Below is a small trained network, with its code and all its weights. Each question gives an input and a class and asks what happens when units are switched off, that is, made to give their printed mean instead of their output.

import numpy as np


def w(rows, s, z=0):
    codes = np.array(rows[::2]) - 128.0
    scale = np.full(codes.shape[1], s)
    scale[-1] = z or s
    return codes * scale


def f(y):
    return np.maximum(y, 0)


def log_softmax(a):
    a = a - a.max(-1, keepdims=True)
    return a - np.log(np.exp(a).sum(-1, keepdims=True))


def net(x, mask):
    res = np.array(x, float).reshape(1, 2) / 4 @ E
    y = f(res @ A[0][:, :-1].T + A[0][:, -1])
    res = res + np.where(mask, y, B[0][:, -1]) @ B[0][:, :-1]
    return log_softmax(res[-1] @ U[:, :-1].T + U[:, -1])


A, B = {}, {}
E = w([
[25,231,215,73,149],'x0',
[70,215,60,194,8],'x1',
],0.011)
A[0] = w([
[164,114,5,227,67,254],'neuron 1',
[37,165,134,111,130,252],'neuron 2',
[146,114,123,161,133,79],'neuron 3',
[108,208,90,212,28,161],'neuron 4',
[16,232,126,154,60,94],'neuron 5',
[169,74,153,66,250,143],'neuron 6',
[234,16,89,169,133,192],'neuron 7',
[169,66,164,67,172,143],'neuron 8',
[99,134,230,37,228,151],'neuron 9',
[69,142,183,122,160,175],'neuron 10',
],0.011,0.0058)
B[0] = w([
[95,121,7,106,134,235],'neuron 1',
[123,207,144,148,62,198],'neuron 2',
[126,121,110,109,135,141],'neuron 3',
[90,137,90,140,118,209],'neuron 4',
[97,158,128,117,47,213],'neuron 5',
[169,119,116,159,179,236],'neuron 6',
[103,38,86,81,177,251],'neuron 7',
[151,103,119,167,171,206],'neuron 8',
[204,168,169,137,129,238],'neuron 9',
[153,170,140,130,113,183],'neuron 10',
],0.017,0.019)
U = w([
[11,153,86,154,47,203],'0',
[71,45,62,76,153,171],'1',
[168,61,160,159,192,185],'2',
[126,74,168,100,82,49],'3',
[117,79,150,149,87,43],'4',
[186,168,185,189,138,129],'5',
[123,179,227,103,47,122],'6',
[94,91,142,90,115,5],'7',
],0.011,0.0034)

Each question gives the input, the list of numbers given to net, and the class t.
The units are the neurons (one row each of A and B). Each row of codes is followed by its name. A weight is (code - 128) times the scale printed after its matrix; where a second scale follows, it is the last column's (A, B and U).
mask holds one flag per neuron, in row order. A switched-off neuron (its flag False) gives its mean, the last column of its row in B, instead of its output. The means were averaged over made-up inputs and are rounded, as every weight is.
A unit's drop is (log p(t) with every unit on - log p(t) with that unit switched off) / (log p(t) with every unit on - log p(t) with every unit switched off).
The circuit of an input: a set's keep is (log p(t) with only the set's units on - log p(t) with every unit switched off) / (log p(t) with every unit on - log p(t) with every unit switched off). Starting from all 10 units, units are removed one at a time, each time the one whose removal leaves the highest keep (on an exact tie, the one counted first), for as long as the keep stays at least 0.8.
units of the circuit, in order: the units of the circuit, biggest drop first
k most important neurons: the k neurons with the biggest drops, biggest first
drop of u: that unit's drop, to one decimal
input [0,0], class 0: 4 most important neurons : [neuron 7; neuron 9; neuron 6; neuron 8]
input [3,-6], class 5: units of the circuit, in order : [neuron 7]
input [2,-6], class 5: 3 most important neurons : [neuron 7; neuron 9; neuron 1]
input [1,0], class 6: units of the circuit, in order : [neuron 1; neuron 6]
input [2,-7], class 2: 2 most important neurons : [neuron 2; neuron 5]
input [-1,2], class 0: 3 most important neurons : [neuron 7; neuron 6; neuron 8]
input [-6,-7], class 2: 3 most important neurons : [neuron 6; neuron 1; neuron 8]
input [2,-5], class 5: 2 most important neurons : [neuron 7; neuron 9]
input [-5,-6], class 2: 2 most important neurons : [neuron 6; neuron 1]
input [6,3], class 6: 2 most important neurons : [neuron 1; neuron 7]
input [1,1], class 0: 2 most important neurons : [neuron 9; neuron 7]
input [3,0], class 6: drop of neuron 1 : 0.1
input [4,1], class 6: drop of neuron 1 : 0.3
input [7,-3], class 5: units of the circuit, in order : [neuron 9]
input [6,2], class 6: drop of neuron 1 : 0.3
input [-4,-6], class 2: drop of neuron 6 : 0.0
